Below is a small trained network, with its code and all its weights. Each question gives an input and a target symbol and asks what happens when units are switched off, that is, made to give their printed mean instead of their output.

import numpy as np


def w(rows, s, z=0):
    codes = np.array(rows[::2]) - 128.0
    scale = np.full(codes.shape[1], s)
    scale[-1] = z or s
    return codes * scale


def f(y):
    return y / 2 * (1 + np.tanh(0.7978845608 * (y + 0.044715 * y**3)))


def softmax(a):
    e = np.exp(a - a.max(-1, keepdims=True))
    return e / e.sum(-1, keepdims=True)


def log_softmax(a):
    a = a - a.max(-1, keepdims=True)
    return a - np.log(np.exp(a).sum(-1, keepdims=True))


def net(x, mask):
    ids = ['αβγδεζημξπτψω'.index(c) for c in x.split()]
    T = len(ids)
    res = E[ids] + P[:T]
    u = 0
    for l in range(2):
        r = res
        for j in range(3):
            rows = slice(4 * j, 4 * j + 4)
            q, k, v = (r @ M[l][rows].T for M in (Q, K, V))
            z = softmax(np.where(np.tri(T) > 0, q @ k.T / 4**0.5, -1e9)) @ v
            o = O[l][rows]
            res = res + np.where(mask[u + j], z, o[:, -1]) @ o[:, :-1]
        u += 3
        y = f(res @ A[l][:, :-1].T + A[l][:, -1])
        res = res + np.where(mask[u : u + 4], y, B[l][:, -1]) @ B[l][:, :-1]
        u += 4
    return log_softmax(res[-1] @ U[:, :-1].T + U[:, -1])


Q, K, V, O, A, B = {}, {}, {}, {}, {}, {}
E = w([
[114,202,171,138,49,166],'α',
[122,224,136,155,148,52],'β',
[143,82,127,237,181,107],'γ',
[143,159,91,235,66,156],'δ',
[134,236,48,117,160,88],'ε',
[115,82,90,213,56,146],'ζ',
[73,99,183,100,174,152],'η',
[161,150,54,106,51,176],'μ',
[57,133,95,193,92,85],'ξ',
[61,175,172,122,118,177],'π',
[150,93,174,133,20,44],'τ',
[188,203,100,211,148,81],'ψ',
[151,103,7,184,113,149],'ω',
],0.02)
P = w([
[112,165,2,134,171,119],'0',
[95,153,53,147,175,131],'1',
[101,167,87,173,178,134],'2',
[105,167,111,187,176,131],'3',
[111,172,138,196,176,133],'4',
[102,182,143,196,163,141],'5',
[101,196,166,204,159,134],'6',
[95,202,179,209,151,141],'7',
[101,191,202,206,151,147],'8',
[104,204,202,207,147,154],'9',
[98,216,187,201,147,149],'10',
],0.0054)
Q[0] = w([
[194,46,156,95,165,247],'L0H1',
[155,104,155,39,211,98],'L0H1',
[141,219,176,91,197,54],'L0H1',
[124,194,145,66,172,103],'L0H1',
[108,140,110,178,111,189],'L0H2',
[84,81,125,120,102,127],'L0H2',
[40,228,182,226,169,4],'L0H2',
[188,100,87,162,160,96],'L0H2',
[101,95,102,130,242,78],'L0H3',
[2,228,61,213,138,212],'L0H3',
[189,35,198,82,190,169],'L0H3',
[147,193,24,180,9,19],'L0H3',
],0.0089)
K[0] = w([
[156,91,138,162,108,122],'L0H1',
[162,122,107,156,103,88],'L0H1',
[159,151,86,108,154,77],'L0H1',
[140,110,116,119,166,77],'L0H1',
[143,143,135,171,119,126],'L0H2',
[136,148,146,122,126,130],'L0H2',
[137,136,249,115,108,156],'L0H2',
[135,106,156,159,123,118],'L0H2',
[98,157,88,156,161,68],'L0H3',
[122,135,222,125,156,144],'L0H3',
[137,85,45,130,159,136],'L0H3',
[103,119,183,74,88,100],'L0H3',
],0.016)
V[0] = w([
[121,224,149,130,184,152],'L0H1',
[109,104,121,94,131,107],'L0H1',
[139,158,182,158,168,150],'L0H1',
[95,173,197,88,157,140],'L0H1',
[157,95,92,165,208,135],'L0H2',
[212,137,105,153,172,117],'L0H2',
[159,129,170,164,135,118],'L0H2',
[96,213,131,127,137,254],'L0H2',
[161,156,119,93,141,226],'L0H3',
[190,104,173,177,78,124],'L0H3',
[76,119,66,115,141,55],'L0H3',
[122,130,103,27,43,96],'L0H3',
],0.0058)
O[0] = w([
[192,147,132,152,203,182,253],'L0H1',
[63,162,135,128,142,119,95],'L0H1',
[145,182,146,136,136,163,136],'L0H1',
[164,133,206,100,133,143,119],'L0H1',
[177,176,89,73,157,104,111],'L0H2',
[140,142,121,108,189,139,115],'L0H2',
[85,45,90,126,174,140,144],'L0H2',
[172,109,233,116,105,191,181],'L0H2',
[122,114,59,160,154,222,91],'L0H3',
[110,21,103,220,2,45,135],'L0H3',
[57,65,116,85,211,23,144],'L0H3',
[183,119,154,199,133,110,92],'L0H3',
],0.0046,0.0051)
A[0] = w([
[120,88,120,101,67,130,92],'L0N1',
[152,222,68,167,140,139,57],'L0N2',
[138,98,186,156,83,167,5],'L0N3',
[71,34,254,180,169,135,78],'L0N4',
],0.0066,0.0026)
B[0] = w([
[126,97,114,167,216,72,126],'L0N1',
[199,2,212,121,126,204,254],'L0N2',
[157,59,157,103,220,86,144],'L0N3',
[135,56,82,91,107,223,189],'L0N4',
],0.0078,0.0064)
Q[1] = w([
[155,153,174,43,131,84],'L1H1',
[146,92,176,187,129,208],'L1H1',
[136,95,76,177,72,141],'L1H1',
[110,87,115,138,110,197],'L1H1',
[102,176,127,211,85,157],'L1H2',
[131,144,89,151,136,191],'L1H2',
[165,163,172,146,128,193],'L1H2',
[103,42,132,157,68,130],'L1H2',
[66,184,106,127,121,173],'L1H3',
[136,99,184,130,90,68],'L1H3',
[167,216,89,12,143,67],'L1H3',
[247,176,158,85,105,92],'L1H3',
],0.013)
K[1] = w([
[137,190,77,196,194,112],'L1H1',
[82,103,239,126,96,175],'L1H1',
[117,141,195,85,109,93],'L1H1',
[136,71,179,118,144,149],'L1H1',
[120,108,170,128,68,179],'L1H2',
[77,107,123,142,125,170],'L1H2',
[115,124,201,112,78,174],'L1H2',
[174,137,122,163,68,101],'L1H2',
[102,151,101,78,115,193],'L1H3',
[132,99,94,227,55,93],'L1H3',
[140,176,49,84,134,66],'L1H3',
[248,146,108,114,107,61],'L1H3',
],0.012)
V[1] = w([
[184,130,161,142,98,93],'L1H1',
[120,101,139,62,137,64],'L1H1',
[120,254,135,158,96,122],'L1H1',
[118,146,122,186,187,143],'L1H1',
[47,207,95,176,90,181],'L1H2',
[175,208,145,121,157,90],'L1H2',
[61,94,192,141,130,188],'L1H2',
[156,154,164,143,90,111],'L1H2',
[200,89,156,161,89,98],'L1H3',
[112,195,62,125,92,134],'L1H3',
[110,125,85,165,177,127],'L1H3',
[181,120,93,128,131,102],'L1H3',
],0.0088)
O[1] = w([
[126,186,87,216,159,186,114],'L1H1',
[223,182,134,176,104,99,11],'L1H1',
[69,100,166,121,177,216,64],'L1H1',
[93,3,153,154,136,97,164],'L1H1',
[133,23,179,104,139,179,180],'L1H2',
[20,152,153,118,136,223,43],'L1H2',
[88,76,172,164,83,75,252],'L1H2',
[128,177,130,222,209,155,147],'L1H2',
[92,209,98,202,179,160,174],'L1H3',
[74,33,247,137,95,192,26],'L1H3',
[60,204,115,87,77,121,163],'L1H3',
[97,169,126,199,159,175,121],'L1H3',
],0.0056,0.0042)
A[1] = w([
[153,53,42,152,70,185,129],'L1N1',
[142,117,51,139,162,85,4],'L1N2',
[50,113,103,2,120,188,120],'L1N3',
[169,151,214,195,75,99,53],'L1N4',
],0.0074,0.0035)
B[1] = w([
[92,215,141,90,41,186,254],'L1N1',
[137,1,84,73,178,152,177],'L1N2',
[196,162,127,133,135,69,194],'L1N3',
[79,79,162,103,209,164,194],'L1N4',
],0.0082,0.0059)
U = w([
[132,63,178,97,167,194,54],'α',
[36,186,177,117,169,69,204],'β',
[129,35,46,107,188,168,139],'γ',
[109,138,143,162,165,220,52],'δ',
[197,136,118,108,204,172,255],'ε',
[115,136,129,176,82,123,173],'ζ',
[178,179,139,53,190,115,208],'η',
[136,255,177,117,98,137,159],'μ',
[46,149,139,147,101,76,180],'ξ',
[228,128,200,131,101,78,233],'π',
[95,58,68,150,217,96,49],'τ',
[199,152,99,220,158,103,93],'ψ',
[185,117,67,111,122,196,10],'ω',
],0.0084,0.0041)

Each question gives the input, a string of symbols that net reads in full, and the target symbol t.
The units are the heads (4 rows each of Q, K, V and O) and the neurons (one row each of A and B). Each row of codes is followed by its name. A weight is (code - 128) times the scale printed after its matrix; where a second scale follows, it is the last column's (O, A, B and U).
mask holds one flag per unit, layer by layer, with each layer's heads first. A switched-off unit (its flag False) gives its mean, the last column of its rows in O or B, instead of its output. The means were averaged over made-up inputs and are rounded, as every weight is.
A unit's drop is (log p(t) with every unit on - log p(t) with that unit switched off) / (log p(t) with every unit on - log p(t) with every unit switched off).
The circuit of an input: a set's keep is (log p(t) with only the set's units on - log p(t) with every unit switched off) / (log p(t) with every unit on - log p(t) with every unit switched off). Starting from the 12 units with the biggest drops (on a tie, the unit counted first), units are removed one at a time, each time the one whose removal leaves the highest keep (on an exact tie, the one counted first), for as long as the keep stays at least 0.8.
circuit, biggest first: the units of the circuit, biggest drop first
top k neurons in layer l: the k neurons of layer l with the biggest drops, biggest first
which heads matter: for each layer, one digit per head in row order, 1 if its drop is at least 0.15 and else 0, layers parted by /
input γ ε μ γ ε ε η ξ, target π: circuit, biggest first : [L1H3; L1H1; L0N4]
input γ η ε η ε γ γ, target π: circuit, biggest first : [L1H1; L1H2]
input π α ε η μ ε ζ ζ ψ τ, target ψ: circuit, biggest first : [L1H3; L0H3]
input ε ψ ω γ ε μ ε η, target η: circuit, biggest first : [L1H2; L1N3; L0H3; L1H3]
input ε ζ γ μ γ ω ε γ τ, target ψ: circuit, biggest first : [L0H3; L1H3]
input τ ε ψ γ π, target π: which heads matter : 000 / 001
input ξ γ ω ε ε ζ γ π, target α: which heads matter : 001 / 010
input ω ω γ α μ ε γ ε, target δ: which heads matter : 001 / 100
input γ ω ξ γ γ ε ψ α, target δ: circuit, biggest first : [L1H1; L0H3]
input η γ ζ μ ε μ α η ω ζ, target π: circuit, biggest first : [L0N4; L1H1]
input π ζ γ η ε ε ζ, target π: which heads matter : 001 / 101
input ω γ ζ η ε γ μ, target π: which heads matter : 001 / 110
input ζ γ ζ ξ ζ, target ξ: which heads matter : 100 / 001
input μ ε α ζ β ε γ β ζ, target δ: circuit, biggest first : [L1H1; L1N1]
input ζ ω ψ ω π ε ω ε η γ μ, target π: circuit, biggest first : [L1H2; L1H1]
input ψ τ ζ ω ε ε ω, target ψ: which heads matter : 001 / 101
input ω ξ ψ ε τ, target τ: which heads matter : 001 / 000
input ε ε α ε ω τ, target τ: top 2 neurons in layer 0 : [L0N3; L0N1]
input ε ε ε η π ξ ξ ε ζ, target α: which heads matter : 111 / 111
input ε ε ξ ζ α ζ ξ, target δ: which heads matter : 001 / 100
input τ ε ψ ξ, target ψ: which heads matter : 101 / 110
input ζ ε π ζ, target α: which heads matter : 101 / 111
input τ ε ζ ζ ζ, target ψ: which heads matter : 001 / 110
input β τ ε ζ η γ ε α, target α: top 2 neurons in layer 1 : [L1N4; L1N1]
input ω ω ζ ε δ τ β, target ψ: which heads matter : 001 / 011
input ε ε γ β ζ ε ε τ δ, target ψ: top neuron in layer 0 : [L0N3]
input γ ζ δ π η δ ε η ψ ω, target π: circuit, biggest first : [L0N4; L1H1; L1H2]
input α ξ ζ τ ζ α ψ η, target π: top 3 neurons in layer 1 : [L1N3; L1N4; L1N2]
input ζ τ ε ζ ζ γ η, target π: which heads matter : 000 / 101
